Below are the code and all the weights of a small trained network. Each question names an input and a class and asks about switching units off, where a switched-off unit gives its printed mean instead of its output.

import numpy as np


def w(rows, s, z=0):
    codes = np.array(rows[::2]) - 128.0
    scale = np.full(codes.shape[1], s)
    scale[-1] = z or s
    return codes * scale


def f(y):
    return np.maximum(y, 0)


def log_softmax(a):
    a = a - a.max(-1, keepdims=True)
    return a - np.log(np.exp(a).sum(-1, keepdims=True))


def net(x, mask):
    res = np.array(x, float).reshape(1, 4) / 4 @ E
    y = f(res @ A[0][:, :-1].T + A[0][:, -1])
    res = res + np.where(mask, y, B[0][:, -1]) @ B[0][:, :-1]
    return log_softmax(res[-1] @ U[:, :-1].T + U[:, -1])


A, B = {}, {}
E = w([
[32,190,173,71,48,136],'x0',
[107,135,123,154,107,141],'x1',
[126,102,107,43,15,125],'x2',
[114,178,64,171,186,2],'x3',
],0.0085)
A[0] = w([
[88,112,191,86,69,151,77],'N1',
[113,110,152,126,168,204,130],'N2',
[162,122,194,132,135,149,254],'N3',
[61,133,158,154,91,52,195],'N4',
[139,157,100,199,123,115,97],'N5',
[140,161,64,67,124,71,176],'N6',
[153,84,146,195,146,35,120],'N7',
[149,107,88,55,198,77,118],'N8',
[163,7,62,143,101,118,204],'N9',
],0.013,0.0029)
B[0] = w([
[245,106,80,54,161,140,255],'N1',
[17,121,199,135,134,111,195],'N2',
[115,143,205,109,40,109,199],'N3',
[118,76,166,158,68,108,216],'N4',
[172,157,89,144,166,149,184],'N5',
[85,133,166,73,162,102,209],'N6',
[151,136,108,151,185,135,225],'N7',
[85,131,65,130,115,180,194],'N8',
[57,122,158,113,106,99,225],'N9',
],0.011,0.0089)
U = w([
[55,92,165,164,174,109,205],'0',
[94,182,157,87,76,135,174],'1',
[245,146,76,118,165,196,7],'2',
],0.011,0.0018)

Each question gives the input, the list of numbers given to net, and the class t.
The units are the neurons (one row each of A and B). Each row of codes is followed by its name. A weight is (code - 128) times the scale printed after its matrix; where a second scale follows, it is the last column's (A, B and U).
mask holds one flag per neuron, in row order. A switched-off neuron (its flag False) gives its mean, the last column of its row in B, instead of its output. The means were averaged over made-up inputs and are rounded, as every weight is.
A unit's drop is (log p(t) with every unit on - log p(t) with that unit switched off) / (log p(t) with every unit on - log p(t) with every unit switched off).
The circuit of an input: a set's keep is (log p(t) with only the set's units on - log p(t) with every unit switched off) / (log p(t) with every unit on - log p(t) with every unit switched off). Starting from all 9 units, units are removed one at a time, each time the one whose removal leaves the highest keep (on an exact tie, the one counted first), for as long as the keep stays at least 0.8.
circuit, biggest first: the units of the circuit, biggest drop first
unit that matters most: the unit with the biggest drop
k most important neurons: the k neurons with the biggest drops, biggest first
drop when u is switched off: that unit's drop, to one decimal
input [-1,-7,-5,5], class 2: circuit, biggest first => [N2; N9]
input [-8,2,2,2], class 0: unit that matters most => N9
input [-8,-4,-7,-1], class 0: 3 most important neurons => [N1; N2; N9]
input [-7,-7,6,8], class 0: 2 most important neurons => [N9; N1]
input [4,3,1,-1], class 2: 3 most important neurons => [N1; N9; N2]
input [-1,8,-5,5], class 2: 3 most important neurons => [N5; N2; N9]
input [-7,-4,6,8], class 0: 3 most important neurons => [N9; N1; N6]
input [-5,5,-5,-7], class 0: 2 most important neurons => [N2; N1]
input [-7,-8,-6,-2], class 0: 2 most important neurons => [N1; N2]
input [2,0,8,-5], class 2: drop when N1 is switched off => 1.1
input [5,5,4,0], class 2: drop when N2 is switched off => 0.2
input [4,5,4,-4], class 2: drop when N1 is switched off => 0.8
